(in the rows, 128 means zero)
Each row has a class, written after it.
[ 55  84  88 115 147 186 105 119 162 114 144 127 128 163  97 155 115 129
 154 151 130  99 130 138 112  70 190 123  89 127 109 197  83  91 135 173
 131 180 213 148 137 145 121  80 127 146 136 142 137 100 154  91]  <14>
[ 61  87  80 122 143 182 111 144 131 116 155 141 136 148  99 170 132 129
 148 163 131 100 122 142 106  82 187 124  98 137  98 199  93 103 137 173
 138 186 210 147 135 139 106  81 111 138 141 154 138 100 134 116]  <18>
[109 104 145 133 191 159  98 141  88 128 123 123 127 139 101 145 152 131
 133 156 134 118 121 138 144  64 169 131  74 145 121 170 138 172 151 166
 154 108  95 157 147 178 128 135  87 169 121  64 155  97 142 129]  <25>
[105 126 107 114 190 151  95 113 119  94  91 131 126 120 117 148 134 110
 149 136 128 125  91 155 149  84 182  87 117  88  74 208 137 102 146 112
 151 135 161 147 180 145 139 108  78 110 114 120  78 125 126 144]  <137>
[120 119 147 133 194 153  99 140 130 122 132 133 115 167  88 161 148 148
 155 138 132 120 142 126 132 101 149 115 104 150 125 146 128 195 128 155
 138 117 126 152 162 156 134 150 104 175 147  70 157 109 125 124]  <168>
[127 107 130 147 180 143 112 137 112 135 110 129 129 119 103 147 170 132
 138 153 143 106 126 154 134  57 175 111  82 143 113 186 136 153 145 158
 155 109  86 172 142 169 128 145  74 167 132  61 150  81 144 119]  <3>
[ 50  72 110 102 126 196 100 119 141 124 175 155 136 162  99 183 114 125
 131 162 124  80 129 133 138 114 179 148  77 146 114 156 104 126 116 193
 120 168 158 159 136 135 110  71 148 144 124 155 135  77 138  92]  <46>
[103 141 112 100 219 156 114 131 104  81 145 135 149 167  88 159 151  98
 136 155 113 110  98 157 169 104 157  88  99  91  92 143 129 119 133 126
 156 122 133 145 168 171 116 109 110 134 113 127  94 129 112 141]  <126>
[ 97 144 138 145 203 174 127 131 115 134 108 135 124 121 100 128 172 124
 142 165 126 116 136 133 152  64 166 125  89 175 112 113 125 187 141 140
 128 126  67 198 149 183 151 140 115 178 120  62 153 104 140 113]  <46>
[ 97 111 154 142 202 173 105 139 116 124 130 148 117 151  83 168 144 160
 147 137 124 107 141 138 125  95 170 115 101 124 129 142 134 181 137 179
 137 121 101 166 167 151 120 146 100 160 126  80 160  86 126 124]  <125>
[ 49  83  91 105 124 176  99 141 135 116 188 152 141 154  90 194 118 127
 137 158 136  86 137 132 115 112 155 142  84 142 102 167 101 118 123 194
 130 167 181 167 136 134  99  78 140 145 131 171 152  86 135 105]  <18>
[114 110 148 134 195 162  92 140 123 130 133 132 112 159  85 167 158 155
 149 138 132 117 139 131 139  96 140 120 104 152 129 146 132 196 138 162
 136 122 123 155 168 154 130 150 108 178 146  69 161 109 130 125]  <168>
[ 61  95 112 109 131 217 104 148 149 114 151 166 153 138 101 185 126 144
 141 153 129  74 133 148 110  83 164 107 130 126 106 201 102 112 122 175
 136 178 188 121 127 141  93  70 113 143 120 169 136  66 122  92]  <125>
[107 115 121 109 198 171 114 101 115 116  96 138 125 127 119 143 139 115
 124 133 135 121  95 162 152  95 189  83 109  91  91 184 140 107 127 118
 157 137 151 144 164 154 137 106  87 116  98 116  80 111 126 140]  <46>
[107 113 118 113 205 156 104 109 110  96  91 125 123 120 126 145 128 112
 141 132 135 125  97 154 153  91 181  82 112  78  82 206 139  99 143 117
 156 137 158 155 180 139 135 116  73 108 111 122  73 124 123 139]  <137>
[113 137 146 148 194 186 121 122 114 136  97 128 125 120 107 131 165 132
 139 158 128 117 131 138 140  60 173 114  98 158 115 123 123 184 131 135
 133 137  81 189 150 182 150 143 106 173 116  61 150 103 146 122]  <46>
[ 44  77  97  96 121 195 110 123 160 109 173 144 139 180  95 180  98 122
 137 156 132  80 142 142 126 106 172 136  96 129 115 175  98 113 121 179
 121 163 193 146 145 140 118  82 162 148 117 150 150  87 154  80]  <14>
[ 63  86  74 122 138 183 108 144 138 126 148 147 141 141 101 166 130 129
 152 163 123 101 120 140 113  85 176 110 107 141  90 191  94 102 126 165
 138 180 214 143 133 133 105  80 108 133 146 161 137 102 145 113]  <18>
[ 57  81 105 109 132 221 118 134 147 127 145 133 147 140 122 170 129 142
 130 140 153  76 132 148 118  77 153 100 112 123 123 210 106  95 124 156
 132 184 215 111 132 143 106  73 126 150 106 162 136  73 134  73]  <14>
[ 98 113 133 147 198 147 101 147  99 138 144 136 121 153  92 162 171 154
 147 138 137 121 137 128 121  99 142 111  89 139 123 150 138 175 140 171
 133 120 107 172 158 157 123 148  97 162 139  89 170  93 116 130]  <18>
[107 118 122 108 202 173 106 103 113 108  94 134 126 129 112 144 147 118
 129 129 129 120  89 166 149  98 189  89 105  90  90 200 138 117 128 116
 156 139 150 146 170 147 135 101  83 115  92 112  78 119 119 130]  <46>
[ 98 116  98 108 191 150 112 124 110  99 113 140 133 112 104 153 149 116
 135 132 135 128  96 162 134  97 170  89 107  90  72 202 139  97 134 113
 163 128 169 162 169 145 123 105  81 107 105 135  81 129 122 137]  <18>
[113 120 122  99 194 169  95 106 130  89  90 128 109 133 100 158 145 122
 141 126 144 128 101 166 144 103 184  93 114 100  69 202 131 121 120 109
 159 131 190 151 179 137 132 105  92 123 102 113  72 134 124 130]  <168>
[ 53  92 112  93 136 192  79 135 133 102 182 139 141 175  96 187 108 121
 134 157 118  93 125 138 135 115 162 143  80 134 108 165 103 128 123 190
 124 179 172 151 133 137 104  80 158 145 119 159 151  98 139 109]  <25>
[ 98 121 147 139 205 169 104 137 116 127 133 139 128 154  83 166 138 151
 144 139 120 105 141 132 126  96 166 114 102 127 126 141 123 176 140 177
 138 125  99 155 158 158 120 152 105 165 131  75 165  95 129 120]  <125>
[ 47  69 106  95 122 192 109 124 156 114 166 143 135 186  88 181  98 132
 136 145 136  84 136 140 118 103 164 137  91 131 111 177  95 110 120 178
 126 160 195 160 145 139 121  80 164 147 122 155 149  92 154  83]  <14>
[ 66  84  98 119 149 195 104 117 137 126 137 141 135 160 100 157 123 136
 149 157 122  92 111 140 118  77 196 124  93 132 111 189  84 122 132 174
 130 187 193 151 131 144 117  81 119 149 135 137 134  90 134 112]  <46>
[111 109 120 104 221 165 108 131 114  72 150 141 149 155  77 165 143 111
 127 151 119  99 102 154 160 108 168  87 109  55  85 163 135 104 124 134
 169 116 135 147 166 159  90 113 100 117 116 144  75 109 100 130]  <125>
[104 105 129 151 194 149 102 149 103 142 145 137 130 145  93 160 170 156
 141 136 133 116 133 127 127  98 137 108  86 138 119 145 144 175 146 171
 135 120  95 161 156 158 120 149  95 166 137  81 170  94 122 129]  <18>
[ 65 105  97 119 139 206 121 136 133 113 148 146 153 161 107 167 110 124
 148 159 109  92 121 150 116  81 192 104 105 135 117 179  79 124 129 182
 129 195 185 138 133 144 113  86 121 155 125 131 151 106 144 111]  <126>
[100 104 133 145 195 157 111 147  96 138 148 138 125 155  98 164 162 156
 143 144 139 114 135 129 120  92 143 120  88 143 119 148 139 181 141 166
 135 122 108 159 161 163 132 150  95 168 135  83 163  98 117 126]  <18>
[129 120  99 107 217 140 100 137 119  78 134 127 149 153  86 163 161 109
 139 151 129 112  93 166 171 105 144  80  97  73  65 177 144 109 131 111
 164 133 131 144 160 161 112 112  97 125 122 133  82 111 104 137]  <3>
[118  89 144 138 189 151  99 139  87 131 119 118 130 132 100 141 160 133
 132 148 128 123 115 138 140  64 170 130  71 141 120 178 133 164 161 173
 153 106  88 164 140 171 121 130  82 165 124  64 150  98 144 127]  <25>
[ 73  75 101 106 124 180 102 140 153 110 172 146 138 151  90 194 128 127
 137 150 130  85 135 150 125 111 168 137  77 140 103 186 100 120 124 189
 126 181 171 171 140 129 111  84 142 146 126 137 149  78 140  93]  <3>
[ 67  72 107 113 123 219 114 152 120 132 151 148 153 139 119 188 132 146
 128 147 150  91 126 150 106  92 153  99 123 135 109 214 114 109 110 163
 139 183 207 121 138 133  95  79 107 143 115 167 139  71 125  95]  <18>
[103  89 138 142 178 165 117 128 120 139 106 116 125 145  96 138 157 144
 135 142 153  96 133 144 126  57 172 119  85 132 134 184 131 156 153 159
 151  98 110 164 148 173 130 132  91 170 116  62 156  78 156  99]  <14>
[121  94 115 121 194 178  89 117 105  99 108 134 144 123 133 146 125 123
 148 138 114 135  86 168 180  92 174  67 130  76 103 216 167 104 139 111
 167 135 177 157 172 139 111 128  68 122 119 135  68 129 115 133]  <137>
[114 119 116  89 221 147  94 126 130  70 145 135 130 157  69 165 152 107
 142 146 131 106 101 151 170 105 152  99  89  83  77 163 135 122 127 119
 164 124 172 150 170 167 106 110 108 133 131 130  73 127 105 133]  <168>
[105 108 145 146 174 160 113 139 106 126 113 142 126 134  85 151 144 135
 138 155 140  97 129 146 120  56 197 120  97 142 117 176 125 162 143 180
 155  98  98 158 139 177 116 130  79 165 125  73 146  90 139 118]  <125>
[ 98 126 139 141 183 164 117 136  93 130 111 132 138 139 102 152 145 125
 135 160 138 105 130 147 137  68 172 113  84 149 134 155 124 176 150 177
 151 102  77 168 141 182 133 137  93 180 117  54 167  94 149 130]  <126>
[ 96 141 122 103 187 181 114 116 108 103  99 133 138 126 116 149 154 108
 127 140 129 122 100 172 144  92 186  86 113 101  96 190 130 111 129 120
 147 140 149 149 167 151 131 105 102 124  89 113  90 132 134 134]  <126>
[ 65  88  79 116 149 170 107 139 130 112 162 141 144 148  95 171 124 124
 151 159 123  98 122 139 110  83 175 125  93 134  99 190  93 103 135 179
 137 181 195 151 134 142 103  83 116 145 137 161 144  97 132 117]  <18>
[103 109 111 109 193 164  95 113 122  96  89 129 124 121 124 149 122 116
 144 138 136 129  99 154 153  90 179  86 117  84  79 207 141 100 142 112
 154 141 167 146 182 139 137 110  78 108 113 121  74 120 131 142]  <137>
[ 65  98  96 119 151 194 104 118 138 128 143 138 138 167 109 160 115 129
 146 163 115  97 113 136 124  85 195 122  98 137 114 177  90 111 127 170
 130 193 185 124 126 140 114  79 126 145 140 148 133  91 135 117]  <46>
[107 118 114 101 224 169 115 130 119  74 151 148 154 164  83 164 140 109
 130 148 119 105 101 149 164 102 174  85 112  71  76 155 133  98 123 124
 165 118 145 125 161 173 103 112 112 125 119 135  85 110  96 137]  <125>
[102 127 122 109 182 182 118 119 104  97 102 134 133 136 113 148 144 112
 129 132 129 120  95 175 144  96 190  70 112  95  99 193 133 106 127 126
 159 135 152 160 164 150 124 108  88 124  87 109  91 127 128 135]  <126>
[ 91 138 115 102 201 169 116 114 111  89 106 133 138 134 110 154 139 107
 134 136 128 124  99 169 143  94 184  89 105  99  95 192 125 120 145 130
 151 137 151 157 166 158 136 107  99 130  87 111  94 140 127 140]  <126>
[ 55  72 105  98 120 198 107 121 159 114 166 143 139 178  94 179  94 133
 136 143 136  83 137 144 120 100 170 130  96 126 121 183 101 115 124 179
 126 169 198 148 145 141 115  86 156 154 116 147 156  88 154  84]  <14>
[ 47  77  99 104 131 178 105 142 130 109 189 150 139 162  90 193 117 126
 130 158 137  91 136 130 116 115 159 149  85 146 104 169  99 121 120 200
 129 161 183 169 145 141 108  86 153 149 131 158 154  89 130 108]  <18>
[122 125 111 114 184 165 108 119 135 103  95 128 132 119 115 157 171 117
 133 129 140 125  97 182 139  91 184  80 116  93  71 220 138  96 125 105
 159 146 157 142 166 143 135 101  78 111 101 113  80 113 125 128]  <3>
[107 113 130 142 191 150 110 146 106 131 149 136 126 166  95 163 157 152
 149 144 126 123 135 126 116 106 143 116  88 146 115 146 135 183 144 165
 136 116 101 159 158 156 128 149  99 167 137  79 170  99 120 128]  <18>
[116  91 130 112 202 194  96 119 105  94 114 141 153 132 113 164 139 128
 125 140 121 114  97 178 170 108 188  83 140  62  96 203 167 110 122 127
 173 124 159 147 166 144  98 118  86 124  98 147  68 115 114 124]  <125>
[ 69  83 101 113 139 202  94 130 158 120 140 137 127 156 107 169 128 139
 149 158 133  96 133 138 120  85 191 114 111 143 103 203  93 114 117 162
 134 188 218 138 134 129 110  88 116 148 146 147 124 104 138  98]  <168>
[101 157 137 143 198 180 133 137 112 112 106 130 135 127 100 132 149 122
 148 162 121 113 138 144 135  68 171 104  94 147 117 120 108 187 134 150
 134 143  90 203 153 179 143 148 107 179 114  57 159 119 149 122]  <126>
[135  98 109 117 188 175  93 130 119  98 109 131 149 123 119 160 154 128
 136 142 127 120  87 182 177 110 164  70 120  78  89 223 175 117 127 118
 174 144 158 153 159 139 104 121  72 130 108 130  72 112 122 122]  <3>
[109 119 115 100 233 149  89 134  95  79 145 122 149 153  93 151 153 100
 132 141 118 115  87 151 185 110 153  84  84  73  81 164 146 109 129 124
 161 127 149 140 154 169 103 113 103 121 114 129  85 124 106 137]  <25>
[ 58  88  85 112 146 204 106 127 155 122 148 130 138 167 100 156 113 133
 144 150 133  83 130 142 119  74 181 113 103 121 111 200  94 108 140 168
 134 192 204 141 137 139 113  82 129 155 122 142 143  96 154  87]  <14>
[112 117 121  99 188 177  99 110 131  93  85 133 112 127 115 154 148 121
 137 136 148 119 104 171 150 104 179  90 131  88  83 208 142 116 116 104
 162 134 188 149 178 135 134 109  90 119 102 122  71 126 126 135]  <168>
[104 121 118 103 206 169  86 118 113  93 101 125 129 120 114 145 148 112
 129 128 125 130  88 168 154  95 172  88 107  81  80 208 141 106 134 123
 160 151 162 138 166 145 123 106  85 114  95 122  89 133 128 136]  <25>
[100 111 145 135 178 164 124 141  95 128 107 131 134 146  95 142 145 133
 134 162 141 104 127 150 131  64 177 121  81 153 129 163 121 179 155 176
 149 104  84 167 144 173 123 128  91 180 123  55 160  95 153 119]  <126>
[114 111 119 110 193 205 105 120  91 100 109 138 153 141 130 154 140 127
 129 146 119 122  86 183 173  97 169  70 131  78 106 199 160 118 134 115
 174 139 152 140 160 144 108 117  82 140  98 129  82 128 122 131]  <126>
[116 113 113 106 210 144  96 124 109  82 134 133 146 147  93 158 136 107
 143 141 120 117  92 134 177  99 160  82  95  78  83 174 146 101 136 116
 156 123 139 152 178 166 107 121  95 122 129 130  83 108 106 142]  <137>
[112 122 109  98 227 144  86 131  99  76 143 126 147 156  79 156 148 104
 133 145 115 113  82 156 175 104 148  95  87  60  74 165 141 118 138 125
 162 131 150 141 163 166 103 108 104 122 112 143  84 130 107 147]  <25>
[113 103 115 112 190 172 102 106 111  93  85 132 123 127 124 149 126 125
 143 129 135 131  91 159 149  90 190  86 112  74  79 223 142 104 144 117
 156 146 167 146 189 133 133 112  73 116 107 110  77 112 121 141]  <137>
[ 56  92  99 115 147 201 112 137 143 106 142 152 137 145  88 172 116 134
 154 163 114  81 123 148 108  72 206 124 102 126 104 200  81 112 137 180
 135 192 196 141 132 141 100  74 118 133 131 148 135  96 135 106]  <125>
[100 137 114 107 191 177 120 114 105 100  94 138 137 131 110 151 142 114
 130 130 133 118  92 172 140  96 183  84 107  88  88 200 127 128 143 130
 155 145 147 146 166 150 135  99  89 129  84 104  92 134 129 138]  <126>
[ 96 133 133 146 201 174 142 128 127 121  88 123 121 130  97 118 141 131
 148 143 146 121 141 145 130  56 163 103 101 133 122 151 114 172 142 138
 140 133 111 201 159 182 158 154 114 172 114  54 162 117 153 107]  <14>
[122 113 106 116 193 163 103 124 128 103  97 128 131 120 114 158 159 116
 137 136 141 123  94 180 148  93 180  71 108  86  78 220 149  94 129 115
 166 144 152 150 159 144 129 111  75 116 101 120  80 114 127 134]  <3>
[ 99 145 121 153 197 169 128 149 104 128 114 133 133 109  98 134 165 124
 135 154 145 120 140 136 134  67 159 104 107 152 112 144 129 173 137 140
 146 133  95 206 147 180 132 160 104 172 119  68 166 107 140 126]  <18>
[112 105 151 137 164 167 121 139  89 131 112 127 134 151  90 148 155 136
 135 163 139 112 120 157 122  55 177 128  81 154 137 176 118 181 156 177
 147 107  81 161 146 175 121 121  89 179 122  59 160 104 146 121]  <126>
[ 76  87 122 104 128 219 100 142 148 118 148 145 133 142 115 189 137 139
 139 148 148  88 134 146 124  95 159  98 117 147 113 205 112 116 104 163
 136 176 213 113 129 129  90  76 118 153 127 164 127  75 124  88]  <168>
[104 105 139 145 188 150  95 129 113 129 125 133 119 146 106 159 136 150
 162 142 120 117 131 121 139  82 159 111  83 139 120 149 136 173 156 165
 126 125 103 169 170 159 135 152  87 162 147  74 156  94 131 131]  <137>
[121  84 119 122 196 186  89 118  99 104 112 131 146 131 140 156 135 126
 141 144 124 137  91 161 181  99 183  71 126  73  98 215 174 103 137 110
 163 128 172 145 172 135 114 131  72 120 126 132  58 122 116 128]  <137>
[ 54  82 110  92 137 196  87 141 135 112 198 139 148 165 100 190 114 119
 124 158 117  86 136 133 140 113 160 148  79 139 112 160 109 123 130 190
 120 184 170 142 138 142 104  82 151 151 113 159 148  92 135  98]  <25>
[103  95 152 142 176 174 115 143 103 122 119 140 126 141  86 157 145 140
 134 160 141  96 131 152 127  62 193 128  99 142 127 172 127 166 145 182
 158  96  90 163 147 169 112 126  86 163 127  68 151  83 139 113]  <125>
[ 77  86 118 103 136 214  94 148 121 120 151 142 153 139 114 174 130 138
 133 141 134  91 113 153 123  87 154  97  99 122 108 212 112 122 119 166
 134 193 199 115 122 134  86  68 108 141 108 169 135  85 124  93]  <25>
[111 112 100 103 228 141 107 137 102  84 152 136 145 154  80 159 157 108
 135 150 135 112  95 144 161 110 140  90  86  78  73 162 141 117 128 124
 168 118 153 155 161 170 101 112 103 126 123 144  92 117 101 145]  <18>
[ 67  85  95 117 151 196 101 120 140 126 145 141 136 151 103 158 120 124
 139 157 114  90 117 132 132  87 194 117  92 138 109 178  92 109 125 172
 130 188 175 144 129 138 108  82 122 139 131 137 132  86 145 105]  <46>
[ 57  72  98 105 125 169  99 146 134 109 192 154 141 166  85 195 115 129
 134 152 134  89 135 132 112 121 149 146  88 139 107 168 103 123 123 199
 130 159 181 166 140 133 103  84 148 145 130 165 155  88 132 107]  <18>
[116 103 134 149 180 147 111 143 113 133 104 128 128 119  95 156 168 136
 141 158 149 101 129 156 136  66 176 119  76 138 112 190 142 165 143 160
 157 110  86 178 145 166 126 140  69 163 127  68 142  75 145 111]  <3>
[ 99 120  98 114 195 161 110 128 107 105 105 134 132 113 114 148 157 116
 132 139 145 120  96 166 138  94 171  79 117  85  81 206 145  93 127 115
 166 133 173 156 171 151 127 112  77 115 102 127  89 125 122 143]  <18>
[109  96 131 149 196 154 112 145 105 143 135 135 123 150 102 154 159 162
 147 132 134 127 135 129 116  99 141 110  93 145 124 149 133 175 144 168
 134 121 121 159 163 152 135 155  95 168 140  72 177 103 125 134]  <18>
[ 64  57 116 103 117 190  99 127 141 114 169 147 138 160 111 183  95 133
 141 155 122  98 131 128 130 106 165 143  90 140 111 176  98 119 126 187
 115 172 177 155 158 123 115  82 142 140 139 152 138  90 135 100]  <137>
[ 67  93 100 112 142 195 106 115 146 126 149 142 136 165 103 164 123 132
 152 165 112 100 115 138 114  78 204 127  83 144 113 181  84 113 131 171
 124 184 195 135 131 148 116  74 123 146 139 140 134  90 134 115]  <46>
[107 137 145 150 206 183 135 122 117 135  94 131 126 129 100 122 160 127
 140 157 133 127 133 134 145  63 182 109  89 164 116 123 114 188 128 140
 134 132  86 200 149 191 147 150 109 178 121  48 158 100 141 121]  <46>
[120  94 102 117 193 176  84 131 100 112 129 142 157 117 118 158 147 128
 126 144 134 128  90 176 170  97 154  77 129  78  90 204 182 116 134 120
 178 125 168 144 156 144  94 120  74 135 112 153  77 125 124 134]  <18>
[101 128 115 104 199 176  89 119 105  98  96 123 124 122 116 149 152 116
 127 135 128 128  90 171 152  93 175  99 104  80  70 204 143 112 142 111
 159 155 164 131 168 146 134  98  86 110  91 122  82 135 126 142]  <25>
[103 101 144 143 193 157  93 141  88 128 115 119 128 129  96 150 155 126
 126 151 141 111 118 149 147  75 178 127  76 129 123 185 146 168 152 177
 161 103  95 166 143 159 111 134  76 163 116  81 143  94 144 115]  <25>
[108 147 139 146 198 167 134 125 122 124 102 136 117 125  92 128 164 124
 147 163 125 120 133 129 139  68 172 122  81 161 114 123 116 187 140 142
 133 131  85 202 146 191 148 144 112 174 121  62 159  97 138 129]  <46>
[142 100 107 118 197 173  95 126 117  97 113 129 153 125 121 163 158 125
 138 144 121 130  88 181 177 109 166  74 123  76  80 209 173 119 127 108
 167 139 147 144 163 135 109 119  75 127 104 137  63 117 121 124]  <3>
[105 106 146 142 201 150  95 123 107 149 132 135 121 147  98 153 169 156
 141 136 117 113 130 126 138  93 147 121  74 147 134 141 138 183 153 172
 124 113  75 165 153 159 133 143 102 171 134  74 164  91 123 120]  <46>
